Below are the code and all the weights of a small trained network. Each question names an input and a class and asks about switching units off, where a switched-off unit gives its printed mean instead of its output.

import numpy as np


def w(rows, s, z=0):
    codes = np.array(rows[::2]) - 128.0
    scale = np.full(codes.shape[1], s)
    scale[-1] = z or s
    return codes * scale


def norm(h):
    return h / np.sqrt((h * h).mean(-1, keepdims=True) + 1e-5)


def f(y):
    return y / 2 * (1 + np.tanh(0.7978845608 * (y + 0.044715 * y**3)))


def log_softmax(a):
    a = a - a.max(-1, keepdims=True)
    return a - np.log(np.exp(a).sum(-1, keepdims=True))


def net(x, mask):
    res = np.array(x, float).reshape(1, 5) / 4 @ E
    u = 0
    for l in range(3):
        y = f(norm(res) @ A[l][:, :-1].T + A[l][:, -1])
        res = res + np.where(mask[u : u + 7], y, B[l][:, -1]) @ B[l][:, :-1]
        u += 7
    return log_softmax(norm(res)[-1] @ U[:, :-1].T + U[:, -1])


A, B = {}, {}
E = w([
[2,223,89,180,168,117,153],'x0',
[30,89,164,155,47,233,203],'x1',
[109,142,144,105,114,131,112],'x2',
[137,120,121,153,126,151,91],'x3',
[112,140,141,106,114,121,123],'x4',
],0.0073)
A[0] = w([
[235,105,147,76,231,43,96,217],'0.n0',
[86,254,66,183,231,18,87,4],'0.n1',
[228,69,125,46,193,26,103,80],'0.n2',
[69,88,188,209,61,185,213,156],'0.n3',
[3,115,144,221,114,86,147,77],'0.n4',
[71,249,66,190,121,151,137,162],'0.n5',
[181,140,147,79,104,201,86,115],'0.n6',
],0.0057,0.0024)
B[0] = w([
[58,160,77,148,127,169,91,253],'0.n0',
[176,135,255,149,124,119,191,218],'0.n1',
[87,58,106,78,123,134,111,229],'0.n2',
[100,51,144,124,131,117,193,212],'0.n3',
[30,125,40,94,65,134,125,170],'0.n4',
[131,169,68,184,176,124,147,189],'0.n5',
[122,103,125,156,97,157,115,147],'0.n6',
],0.0081,0.0075)
A[1] = w([
[167,254,155,152,174,98,127,14],'1.n0',
[181,151,73,71,116,118,55,168],'1.n1',
[118,137,136,167,127,132,142,213],'1.n2',
[167,106,140,122,86,144,188,136],'1.n3',
[135,218,146,147,150,63,109,3],'1.n4',
[118,69,103,123,94,165,104,229],'1.n5',
[114,84,158,86,139,111,161,136],'1.n6',
],0.011,0.003)
B[1] = w([
[246,177,80,145,75,86,97,208],'1.n0',
[96,139,64,90,171,119,119,209],'1.n1',
[144,139,78,93,140,130,82,167],'1.n2',
[168,147,201,163,105,77,71,169],'1.n3',
[198,149,124,168,134,111,103,183],'1.n4',
[159,160,164,110,167,113,145,254],'1.n5',
[170,128,127,123,166,143,105,168],'1.n6',
],0.013,0.0079)
A[2] = w([
[139,135,150,136,123,95,198,180],'2.n0',
[128,90,194,124,103,128,152,6],'2.n1',
[122,90,130,102,172,108,58,90],'2.n2',
[91,72,69,53,182,146,81,77],'2.n3',
[23,119,68,153,101,171,184,68],'2.n4',
[211,174,64,141,89,157,177,56],'2.n5',
[168,84,254,126,66,148,87,8],'2.n6',
],0.0091,0.002)
B[2] = w([
[139,179,55,103,133,208,85,154],'2.n0',
[254,78,99,55,103,103,128,155],'2.n1',
[25,42,113,102,130,100,194,184],'2.n2',
[123,92,125,30,170,106,84,254],'2.n3',
[59,199,103,232,186,147,178,199],'2.n4',
[142,108,148,71,91,119,46,178],'2.n5',
[204,57,206,196,118,192,204,212],'2.n6',
],0.0095,0.0069)
U = w([
[103,77,86,8,221,79,75,192],'0',
[232,210,68,132,127,64,51,175],'1',
[123,104,130,132,102,108,113,52],'2',
[116,78,129,149,123,91,90,55],'3',
[114,135,159,97,104,109,111,1],'4',
[120,149,170,98,124,133,99,12],'5',
[224,55,213,127,132,162,187,187],'6',
[57,184,79,179,169,141,170,210],'7',
],0.017,0.0075)

Each question gives the input, the list of numbers given to net, and the class t.
The units are the neurons (one row each of A and B). Each row of codes is followed by its name. A weight is (code - 128) times the scale printed after its matrix; where a second scale follows, it is the last column's (A, B and U).
mask holds one flag per neuron, layer by layer. A switched-off neuron (its flag False) gives its mean, the last column of its row in B, instead of its output. The means were averaged over made-up inputs and are rounded, as every weight is.
A unit's drop is (log p(t) with every unit on - log p(t) with that unit switched off) / (log p(t) with every unit on - log p(t) with every unit switched off).
unit that matters most: the unit with the biggest drop
k most important neurons: the k neurons with the biggest drops, biggest first
k most important neurons of layer l: the k neurons of layer l with the biggest drops, biggest first
drop of u: that unit's drop, to one decimal
input [2,0,2,-4,-7], class 1: unit that matters most -> 0.n2
input [-4,0,-7,-2,-6], class 0: 2 most important neurons -> 0.n1, 0.n3
input [0,1,-5,5,-5], class 6: 2 most important neurons -> 1.n1, 0.n0
input [8,0,3,-4,1], class 1: 4 most important neurons of layer 0 -> 0.n2, 0.n1, 0.n0, 0.n5
input [0,2,-2,-7,8], class 6: 3 most important neurons -> 0.n0, 1.n1, 1.n3
input [0,-8,-3,-8,8], class 0: 2 most important neurons -> 0.n2, 0.n5
input [7,0,-7,-3,6], class 1: 2 most important neurons -> 0.n2, 0.n1
input [-7,0,-2,1,-1], class 0: 2 most important neurons -> 0.n1, 0.n3
input [-3,0,4,5,-7], class 0: 2 most important neurons of layer 0 -> 0.n1, 0.n3
input [8,0,1,2,-3], class 1: drop of 0.n0 -> 0.4
input [3,1,6,-5,3], class 7: drop of 0.n4 -> 2.5
input [3,0,-5,-8,-1], class 1: drop of 0.n2 -> 2.0
input [0,-6,-1,4,-1], class 0: drop of 0.n2 -> 3.4
input [4,1,0,-5,7], class 7: unit that matters most -> 0.n4
